In the rows, 128 means zero.
Each row has a class, written as a number after it.
[110  90 122 110 167 149  64 126  68 175  38 144 171 114 160 107 128 104
 130  95 114 113 115 143 123 104 160 133 166 192 163 128 146  86  67 147
 114 199  70  87  88 105 129] | 1
[112 106 112 148 171 139 104 100 183 177 153 161 156 125 140 120 175 118
 128 113 128 178 128 112 122 114 105 115 135 139 145 124  98  98  62 143
 109 118 131 159 101 104 107] | 7
[107 124 102  76 155 172 138 116 106 159  73 125  82  88 120 122 155 131
 129 153 123 128 108 104  74 106 162  62 148 134 154 129 150 118 158 155
  83 163 146 105 107 104 101] | 0
[107 122 134 147 113 160  73 112  85 165  84 116 191  90 114  97 147 118
 122  79 137 138 109 106 116  78 183 176 166 162 151 126 152 105  93 166
 152 209  99  85 111 121 128] | 3
[101  70 114 139 174 156 101 109 151 188 123 158 162 112 146 135 159 134
 132 109 134 199 122 102  85 131 118 123 162 117 150 165 123  86  57 163
  68 150  59 134 108  78 103] | 4
[123 167 121 140 121 150 159 115 100 142 107 133 131 101 150 175 139 126
 109 107 136 104 153 107 117 154 120 105 135 153 173 118  92 140  95 162
  95 118 167 135 130 136 136] | 5
[120 138 140 156 149 136 150 122 121 147 153 124 112 140 155 151 128 143
 112 117 129  97 172 127 124 166 103  87 128 144 186 138  89 132  92 168
  84 137 186 166 127 145 122] | 7
[122  86 135 112 158 148  95  59 139 192 107 179 145  93 154 111 177 106
 133  91 143 153  93 132 102 132 120 126 169 174 112  98 118  89  34 147
 109 117  82 142 109  79 120] | 5
[113 130 104 148 143 143 133 107  99 151  97 135 137 141 164 183 118 142
 106 111 126  95 170 135  86 174 112 113 147 145 183 141  90 127  77 213
  80 160  99  99 127 133 110] | 4
[ 84  84 138 120 148 138  69 142 100 179  84 148 177 111 165 104 109 110
 129  86  83 168 104 104 117  68 185 154 163 160 173 115 160 106  87 138
 121 230  99 133 112  89 153] | 7
[108  53 158 109 102 141 122 131 193 107 126 132 153 152 155 104  49 116
 147 128  95 184 148 135 118 172 130 147 142 120  64 209 176 145 128 113
  79 165 108 111 122 131 171] | 3
[141 137 104 132 133 134  79 142 145 152 144 169  98  83  96 134 126 115
 129 143 168 130 106 161 121  94 125  87 152 174 131  95  93  92 102 108
 109  70  89  60 134 151  82] | 2
[118 136 118 117 151 147 130 103  79 162 113 131 123 121 151 167 134 161
 113 115 126  99 162 125 101 176 114  97 147 145 187 140  91 120  79 218
  91 154 120 112 125 127 117] | 4
[130  77 149 136 119  91 145 146 127 136 113 163 150 164 122 120 120 106
 153 118 126 107 166 149 119 176  88 142 118 167 151 120 179 133 146  94
 164  77  58 139 153 114 173] | 2
[127  96 160 143 114 105 171 143 138 146 108 154 131 150 110 117 124 116
 134 108 148  91 157 152 101 166 107 122 106 176 184 112 148 170 149 109
 126  84  93 116 149 137 183] | 7
[129 150 108 141 123 111 146 122 131 150 158 130 149 133 139 175 161 167
 119  97 145 170 145  84  87 104 111 149 125 104 156 116 107 149 149 204
 137 131 170 186 145 142 160] | 7
[104 116 103 139 158 125 111 118 133 170 104 125 114 138 144 171 134 160
 145 124 133 129 159 100  86 147 133  82 155 162 184 132 107 101  75 211
 118 157 137 111 127 138 110] | 2
[131 155 137 130 126 147 144 103 117 123 106 112 137  98 156 149 131 123
 116 118 142 107 142 135 110 156 130  88 127 153 154 129  79 142  78 163
  85 143 174 127 123 134 108] | 5
[104  76 160 178 102 121 163 148 136 113 132 157 146 143  86 119 118  96
 148 129 124 115 182 142 127 168  85 116 123 159 176 150 143 144 159  46
  98  92 112 148 141 107 185] | 6
[124 147 113 148 145 144  91 112 163 164 132 164  99  90  92 150 132  93
 128 157 129 126  81 153 121 110 102  81 149 147 135 100  75 117 110  85
  90  94  64  95 103 121  91] | 1
[123 123 132  41 145 191  95  90 120 163  56 103 140  54 124 129 158 151
 135 142 149 142 107 116  94  99 167  71 140 133 146 127 137 117 139 156
 132 147 121 110 130  75 148] | 5
[115 142 131  84 150 205  98  84 137 167 120  92  97  41 103 119 171 142
 102 169 139 142 125 115 115  91 158  94 150  88 139 138 143 100 168 136
 146 155 114 127 129  87 109] | 3
[126  60 164 108 109 152 122 135 180  88 111 124 175 152 192 110  44 118
 148 122  96 180 145 147 102 153 129 147 134 103  75 205 160 158 134 109
  86 165  86 133 139 133 145] | 7
[126  78 118 134 169 140  95  74 141 184 131 164 154 124 146 125 180 124
 129  96 133 157 113 122  92 122  97 139 154 131 145 141 121  79  11 163
  86 121  47 133 109  85 106] | 4
[116 125 123  55 151 166 122 104 150 178  77 117 115  73 114 143 168 138
 135 153 128 140 114 100  84 104 149  64 132 142 152 119 138  97 124 147
  86 116 129 139 118  81 148] | 5
[114 141 104 134 141 138 145 104  75 136 113 137 124 148 190 159 122 140
 108 102 148  96 156 133 114 155 116  87 161 149 152 134  97 140 120 203
  91 173 182 110 138 143 106] | 0
[123 107 132 135 128 128  89 146  83 175  73 144 181  97 173  80 164 116
 107  68 139 125 106 105 136  77 175 167 162 169 160 107 165 121  86 148
 137 191  95 119 102 110 171] | 5
[141 150 125 121 123 123  87 113 140 146 133 148  94 108  92 139 138 105
 137 149 155 128  96 163 136 111 102  95 146 158 131  97 104 102 116 100
 122  35  63  95 141 139  73] | 1
[104  96 102 144 183 142 108  81 160 174 131 183 108 128 152 132 192 115
 140 127 105 167 133 120  88 128 105 118 164 140 146 142 115 103  63 127
  85 129 105 167  69  87 102] | 6
[118 102 108 119 144 146  82  79 163 159 133 146 156 126 137 146 174 116
 145 112 155 199 119  99  76 109 114 104 166 136 115 131 118  88  52 133
 100 117  98 143 136  85  74] | 2
[129 132 124 128 133 124 140 106 124 144 188 142  99 117 115 175 161 171
 107 115 132 147 125  76 100 100  98 128 146  83 146 106 127 130 155 190
 126 129 151 207 155 131 177] | 7
[107 118 112 133 168 160  97 129 144 149 124 192 101  68 101 113 135  99
 113 172 140 107 123 189 151 125 121  73 168 174 154 113  92 113 118  73
 105 104  69  45  92 117  92] | 6
[119 102 117 134 180 148  95  86 137 194 110 159 136 117 144 143 164 110
 145 116 128 156 108 119 106 138 102 108 161 147 133 132 105  86  59 146
  87 110  70 140  90  90  96] | 1
[126 115 116 129 125 127 117 146 144 170 132 210 101  77  98 115 129  84
 125 144 123  92  90 176 133 118 113 112 129 191 149  67 113 103 103  98
  86  77  76 108  85 133 124] | 5
[107 126 105 144 135 141 114 129 170 176 134 197  89  85 109 126 138  93
 127 143 138 134  99 162 124 118 109 105 156 166 116  99 106 116 109  91
  91  77  81  71 103 138  88] | 0
[129 130 120  70 152 178 105 134 114 147 103 123 106  87 113 141 172 144
 131 157 150 134 131 116  75 104 147  60 137 123 158 134 149 122 172 111
 111 141 117 131 126  99 114] | 2
[116 116 141 100 126 137  58 101  84 170  46  99 174 102 162 100 148 118
 124  88 104 138 112 107 109  81 171 154 166 163 145 122 147 111  57 150
 136 208  91 121 108 101 139] | 1
[153  52 163 123 106 128 119 116 129  83 129 131 159 174 185 110  58 133
 145  93 108 159 133 137 103 153 120 171 137  97  76 194 165 152 106 131
 106 148  55 113 166 135 166] | 4
[130  91 176 166  98 108 161 131 135 125 123 157 136 157 118 121 106 107
 139 100 120  98 164 149 111 174  99 154 112 165 154 116 150 162 148 106
 142  85  86 147 164 145 183] | 7
[104  89 122 139 162 163  97  78 155 186 111 175 163  88 151 126 186  94
 144  97 137 183 122 117 102 130 124 131 147 153 130 120 111  80  37 140
  96 114  84 151  90  74  96] | 5
[143 107 156 126 104 117 149 125 121 129  78 139 151 175 124 136 119  98
 158 120 112  89 151 148 118 177  90 134 113 165 139 139 146 148 131 100
 130  76  64 117 143 138 149] | 1
[146 142 108 146 127 118 179  98 107 124 147 137 125 133 138 183 160 150
 115  93 166 138 109  88  56 103 114 134 144  94 110 103 114 172 157 196
 109 140 164 141 154 146 148] | 0
[104 121 117 146 181 149 164  99 104 150 134 147  83 118 186 153 138 138
 111 126 128  95 169 129 106 161 119  75 151 129 166 134  96 125 108 189
  76 171 151 120 110 143  93] | 0
[126 109 147 102 124 150  58 148  90 158  61 133 205  96 186  93 122 114
 113  75 124 122 100 129 132  79 195 158 168 183 115 107 156 126  64 140
 114 201 106  89  97 119 165] | 5
[104 139 129 139 136 158 132 115 114 153 113 132 138 122 162 166  84 132
 116 113 130 120 147 135 102 157 130 101 159 155 173 121  91 135 102 157
  98 149 144 121 142 137 103] | 7
[160  75 170  87 106 127 130 119 162  87 107 111 175 136 205  93  66 126
 146 105 132 169 115 147 118 148 133 146 139 113  47 195 158 154 103 123
  94 132  95 117 145 130 157] | 5
[119 101 163 167  97 129 155 113 150 134 122 165 140 151 100 114 129  91
 140 104 112 115 145 121 118 144 104 141 122 161 163 114 139 150 128  76
 142  91  77 128 170 135 164] | 7
[149 141 119 149 123 114 136 118  96 134 154 120 149 128 139 181 158 173
 113  90 152 149 131 103  65 108 107 163 128  80 147 132 116 152 155 203
 120 144 111 180 151 127 166] | 4
[126 112 151 117 125 141  55 126  86 147  91 104 187  96 154  90 119 140
 109  78 136 149 111 107 128  59 188 148 166 161 154 102 148 116  83 165
 152 185 134 114 141 120 153] | 7
[140  79 165  96  85 150 128 120 171 118 111 151 169 125 193 126  71 117
 151 105 114 177 133 141 101 167 109 174 150 127  63 172 167 151  97  93
  92  83  73 158 131 133 158] | 5
[149  55 161 108 138 128 141 104 151 104 107 119 164 170 199 103  64 120
 159 113 105 149 136 136 109 169 106 119 133 109  80 214 131 150 104 121
  71 170  83 114 124 131 157] | 1
[101 156 107 149 151 155 130  93  92 139 113 130 128 112 156 175 133 146
 116 127 133 122 176 125 113 164 100  93 177 145 196 153  92 123 107 162
 105 125 147 143 119 112 110] | 6
[105 131 134  86 159 201 126 116 130 187  92 116 126  84 110 151 155 139
 130 161 104 119 136 117  87 121 149  98 129 115 168 145 151 117 192 136
 120 172 126 156 103  87 147] | 3
[142  95 166 148 123  93 150 106 132 132 100 143 133 183 116 124 146  95
 159 111 100  99 130 128 107 149 101 118 105 164 161 122 133 151 113 104
 128 116  94 146 147 128 162] | 1
[153  85 149 104 101 137 110 117 145  77 123 123 162 149 166 126  43 133
 162 115 107 177 102 111  79 136 127 147 167 114  59 173 165 138 108 114
 112 132  82 121 156 146 135] | 2
[147 142  93 125 123 103 125 123  87 127 165 133 128 149 135 181 170 166
 102 103 143 140 123 103  87  98  97 151 127  75 139 130 133 140 159 213
 112 151 121 181 146 115 167] | 4
[132 129  83 127 144 122 149 145  87 148 165 149 129 128 142 175 163 170
 119 113 148 135 142  84  88 116 100 136 138  83 148 131 137 138 180 186
 135 174 140 180 119 127 174] | 2
[114  86 133 124 142 137  56 155  76 168  77 146 190 112 169  82 126 125
 109  76 113 137 103 137 122  91 170 158 165 169 170 147 155 117  52 144
 100 235  77  92  93 106 147] | 4
[144 146 125 108 104 112 135 107 120 128 144 120 143 120 148 184 153 148
 121 100 146 154 118 101  84 104 121 150 124  95  94  98 127 153 157 184
 126 122 161 199 151 108 183] | 5
[116  99 150 128 115  99 167 134 140 156  77 143 126 172 117 111 141 100
 159 120 111  99 167 128  99 171 105 120 108 181 177 137 151 147 133  85
 106  94  63 117 125 137 167] | 1
[113 116 134 122 131 128  46 150  94 162 105 133 163  93 145  61 137 121
 105  84 123 152  83 123 152  41 180 155 164 167 169 115 161 113  76 119
 150 209 127 118 108 115 150] | 7
[134  62 121 120 110 112 122 109 150 105 133 124 147 149 162 103  93 132
 146 112 112 197 130 129  92 143  95 153 123  82 105 218 153 122 112 158
  74 150  72 156 130  94 148] | 4
[101 110 133 113 122 137  59 132  79 166  92 115 167  91 141  75 133 136
 111  81 146 153 116 108 139  51 185 140 167 160 176 116 156 101 116 149
 155 202 112 106 146 104 156] | 7
[114  98 104 127 152 131 102 107 157 193 113 171 149 135 136 147 183 121
 143  96 129 172 110 131  59 114 114 154 138 147 157 136 123 105  30 148
  81 126  59 126  97 107  98] | 4
[114 133  97  68 175 197 134 118 117 149  58 122  99  54 101 131 158 141
 109 190 128 115 140 136 100 125 142  48 152 140 179 155 124 123 164 118
 103 153 154  94  95  87 129] | 6
[120 113 123  78 144 174 122 123 124 173  63 108 114  87 117 132 134 143
 141 163  97 119 142 102  90 128 134  70 128 137 177 156 126 112 146 147
  84 151 119 133  95 112 149] | 1
[114  91 165 181 114  89 178 139 140 149 142 163 133 152 104 108 140 114
 146  97 118 108 169 118 108 163  88 150 108 159 192 120 153 139 147 121
 120  85  71 171 137 137 186] | 7
[ 97 141 120 183 155 144 142 104 116 153 152 136 114 151 135 152 144 118
 112 121 121  86 175 117 139 166 121 102 139 148 180 131  99 109  94 178
 105 165 157 121 112 143 100] | 3
[143 139 105 139 125 110 144 120 119 125 156 133 143 115 110 167 176 162
 134 116 155 154 137  82  75 108  96 132 133  93 142 132 125 129 175 191
 141 134 108 171 148 130 152] | 2
[128 156 136 151 162 141 145  80 110 133 120 106 145 122 156 163 140 124
 114 119 141 103 171 124 134 159  96  68 139 145 186 148  47 114  52 161
  86 133 149 114 135 142  85] | 1
[122 137 109 145 139 117  98 134 174 157 166 183 106 102 101 118 142 104
 122 134 144 139 107 164 123  97 113 112 129 166 138  89  91 106 103 121
  91  78  91 102 101 147  91] | 7
[121 111 105 132 124 142  84 146 145 181 126 182  97  74  79 131 127 116
 117 142 149 129  88 175 115 125 115 116 152 165 145 111 109 105  73 124
  79  88  46  56 101 127  96] | 4
[138  58 155  96 107 142 138 104 147  97 124 149 125 139 187  94  57 117
 154 119  98 162 122 145 119 162 105 146 159 114  44 193 169 132 110 116
  89 124  93 117 141 141 132] | 0
